Below are the code and all the weights of a small trained network. Each question names an input and a target symbol and asks about switching units off, where a switched-off unit gives its printed mean instead of its output.

import numpy as np


def w(rows, s, z=0):
    codes = np.array(rows[::2]) - 128.0
    scale = np.full(codes.shape[1], s)
    scale[-1] = z or s
    return codes * scale


def f(y):
    return np.maximum(y, 0)


def softmax(a):
    e = np.exp(a - a.max(-1, keepdims=True))
    return e / e.sum(-1, keepdims=True)


def log_softmax(a):
    a = a - a.max(-1, keepdims=True)
    return a - np.log(np.exp(a).sum(-1, keepdims=True))


def net(x, mask):
    ids = ['ΓΘΛΞΣΦαβδζημπτψω'.index(c) for c in x.split()]
    T = len(ids)
    res = E[ids] + P[:T]
    u = 0
    for l in range(2):
        r = res
        for j in range(2):
            rows = slice(4 * j, 4 * j + 4)
            q, k, v = (r @ M[l][rows].T for M in (Q, K, V))
            z = softmax(np.where(np.tri(T) > 0, q @ k.T / 4**0.5, -1e9)) @ v
            o = O[l][rows]
            res = res + np.where(mask[u + j], z, o[:, -1]) @ o[:, :-1]
        u += 2
        y = f(res @ A[l][:, :-1].T + A[l][:, -1])
        res = res + np.where(mask[u : u + 4], y, B[l][:, -1]) @ B[l][:, :-1]
        u += 4
    return log_softmax(res[-1] @ U[:, :-1].T + U[:, -1])


Q, K, V, O, A, B = {}, {}, {}, {}, {}, {}
E = w([
[82,67,189,69],'Γ',
[119,133,173,159],'Θ',
[213,251,58,144],'Λ',
[53,85,202,32],'Ξ',
[121,134,179,164],'Σ',
[231,90,106,124],'Φ',
[153,235,116,80],'α',
[144,122,221,171],'β',
[119,113,192,164],'δ',
[60,197,167,44],'ζ',
[120,134,72,75],'η',
[172,22,55,69],'μ',
[240,99,23,133],'π',
[155,43,115,61],'τ',
[104,36,155,183],'ψ',
[38,185,24,102],'ω',
],0.017)
P = w([
[123,74,124,3],'0',
[107,91,143,43],'1',
[97,113,150,67],'2',
[79,130,160,77],'3',
[60,144,166,93],'4',
[45,166,165,99],'5',
[33,167,175,100],'6',
[42,172,178,105],'7',
],0.0052)
Q[0] = w([
[181,201,254,227],'0.h0',
[75,119,180,174],'0.h0',
[103,147,106,60],'0.h0',
[136,108,59,85],'0.h0',
[78,219,176,118],'0.h1',
[54,88,221,127],'0.h1',
[209,178,162,123],'0.h1',
[134,189,30,137],'0.h1',
],0.0097)
K[0] = w([
[100,250,144,144],'0.h0',
[114,137,113,163],'0.h0',
[161,107,137,129],'0.h0',
[174,86,126,121],'0.h0',
[106,178,157,158],'0.h1',
[83,104,153,136],'0.h1',
[186,146,163,75],'0.h1',
[97,200,57,93],'0.h1',
],0.017)
V[0] = w([
[158,95,214,139],'0.h0',
[163,206,138,79],'0.h0',
[87,173,197,79],'0.h0',
[118,145,95,177],'0.h0',
[152,117,220,54],'0.h1',
[111,255,143,98],'0.h1',
[144,94,190,131],'0.h1',
[179,90,76,187],'0.h1',
],0.009)
O[0] = w([
[255,98,188,147,108],'0.h0',
[202,178,102,233,116],'0.h0',
[79,119,112,162,173],'0.h0',
[86,142,137,76,53],'0.h0',
[144,172,185,132,255],'0.h1',
[141,136,81,118,118],'0.h1',
[124,211,212,166,195],'0.h1',
[136,124,147,179,20],'0.h1',
],0.007,0.0032)
A[0] = w([
[41,137,150,255,156],'0.n0',
[193,210,211,216,136],'0.n1',
[192,63,89,62,143],'0.n2',
[17,129,61,162,3],'0.n3',
],0.0073,0.0043)
B[0] = w([
[55,76,69,147,215],'0.n0',
[156,174,87,127,254],'0.n1',
[170,156,14,2,193],'0.n2',
[210,105,191,110,183],'0.n3',
],0.0069,0.0084)
Q[1] = w([
[83,99,202,63],'1.h0',
[107,65,85,79],'1.h0',
[150,7,128,56],'1.h0',
[163,107,18,116],'1.h0',
[197,101,101,210],'1.h1',
[106,2,150,142],'1.h1',
[201,92,103,143],'1.h1',
[151,110,115,19],'1.h1',
],0.0086)
K[1] = w([
[73,160,124,38],'1.h0',
[247,104,127,108],'1.h0',
[255,154,189,63],'1.h0',
[145,232,135,159],'1.h0',
[167,149,92,78],'1.h1',
[136,96,61,116],'1.h1',
[152,160,100,93],'1.h1',
[193,56,151,172],'1.h1',
],0.0085)
V[1] = w([
[126,45,53,254],'1.h0',
[113,236,119,74],'1.h0',
[121,64,131,164],'1.h0',
[116,138,99,81],'1.h0',
[129,142,200,140],'1.h1',
[133,189,147,113],'1.h1',
[94,168,161,97],'1.h1',
[161,88,88,200],'1.h1',
],0.0087)
O[1] = w([
[141,79,95,139,2],'1.h0',
[152,231,59,52,190],'1.h0',
[104,39,156,140,81],'1.h0',
[71,137,160,113,164],'1.h0',
[64,204,87,84,172],'1.h1',
[93,83,179,105,166],'1.h1',
[164,70,142,3,162],'1.h1',
[145,142,162,57,75],'1.h1',
],0.0055,0.0067)
A[1] = w([
[81,221,13,152,254],'1.n0',
[164,173,99,39,94],'1.n1',
[122,122,36,108,52],'1.n2',
[221,60,6,148,89],'1.n3',
],0.011,0.0048)
B[1] = w([
[76,102,79,170,248],'1.n0',
[213,59,146,189,228],'1.n1',
[2,177,253,180,187],'1.n2',
[105,207,124,59,200],'1.n3',
],0.0078,0.017)
U = w([
[85,117,224,78,52],'Γ',
[122,129,148,143,94],'Θ',
[145,187,67,206,47],'Λ',
[78,138,239,36,35],'Ξ',
[126,137,147,145,106],'Σ',
[222,151,36,131,162],'Φ',
[175,98,49,245,125],'α',
[162,219,226,187,153],'β',
[119,127,183,142,77],'δ',
[151,64,73,222,166],'ζ',
[129,96,116,134,130],'η',
[112,98,130,47,113],'μ',
[135,220,80,47,61],'π',
[162,2,93,76,254],'τ',
[101,13,224,217,158],'ψ',
[20,109,104,67,186],'ω',
],0.0071,0.0067)

Each question gives the input, a string of symbols that net reads in full, and the target symbol t.
The units are the heads (4 rows each of Q, K, V and O) and the neurons (one row each of A and B). Each row of codes is followed by its name. A weight is (code - 128) times the scale printed after its matrix; where a second scale follows, it is the last column's (O, A, B and U).
mask holds one flag per unit, layer by layer, with each layer's heads first. A switched-off unit (its flag False) gives its mean, the last column of its rows in O or B, instead of its output. The means were averaged over made-up inputs and are rounded, as every weight is.
A unit's drop is (log p(t) with every unit on - log p(t) with that unit switched off) / (log p(t) with every unit on - log p(t) with every unit switched off).
The circuit of an input: a set's keep is (log p(t) with only the set's units on - log p(t) with every unit switched off) / (log p(t) with every unit on - log p(t) with every unit switched off). Starting from all 12 units, units are removed one at a time, each time the one whose removal leaves the highest keep (on an exact tie, the one counted first), for as long as the keep stays at least 0.8.
units of the circuit, in order: the units of the circuit, biggest drop first
unit that matters most: the unit with the biggest drop
k most important neurons: the k neurons with the biggest drops, biggest first
k most important neurons of layer l: the k neurons of layer l with the biggest drops, biggest first
which heads matter: for each layer, one digit per head in row order, 1 if its drop is at least 0.15 and else 0, layers parted by /
input ω ω τ Λ ψ Σ, target ψ: units of the circuit, in order : 1.h0, 0.n0, 0.n2, 0.n3
input β ψ Σ, target ψ: units of the circuit, in order : 1.h0, 0.n2
input ω Σ Σ, target ω: units of the circuit, in order : 0.h0, 1.n1
input Ξ Σ π Φ π ω Φ α, target α: most important neuron of layer 1 : 1.n1
input τ ω π β ψ β, target ψ: 2 most important neurons : 0.n0, 0.n2
input β τ τ β β ω ψ Θ, target ψ: 2 most important neurons of layer 0 : 0.n0, 0.n2
input β π ψ Γ β Σ δ, target ψ: which heads matter : 01 / 10
input β Ξ β, target β: 3 most important neurons : 1.n0, 0.n1, 0.n2
input Θ β β Ξ τ Φ, target Φ: 2 most important neurons : 1.n2, 0.n1
input β Σ Σ Ξ β β ψ δ, target ψ: 3 most important neurons : 0.n0, 0.n2, 1.n3
input τ τ β β Φ β ζ, target β: 4 most important neurons : 0.n0, 1.n1, 0.n2, 0.n1
input β β α, target α: which heads matter : 00 / 00
input Σ ω ψ π, target π: which heads matter : 01 / 01
input β π β Φ ζ β, target ζ: 2 most important neurons : 0.n0, 0.n1
input β ω β π β Θ, target ω: which heads matter : 11 / 00
input ω Φ β β β Σ, target ω: unit that matters most : 1.n1
input β ψ Φ Φ μ β Θ, target ψ: units of the circuit, in order : 1.h0, 0.n2
input β τ ζ ζ β α β, target α: 2 most important neurons of layer 1 : 1.n2, 1.n3
input Λ β ψ ψ, target ψ: 2 most important neurons : 0.n2, 1.n3
input Φ β τ η π, target π: unit that matters most : 1.n3
input β ω ω β ζ Φ, target Φ: 2 most important neurons : 1.n2, 0.n0
input ω π η Φ Λ, target Λ: 4 most important neurons : 1.n0, 1.n3, 1.n2, 1.n1
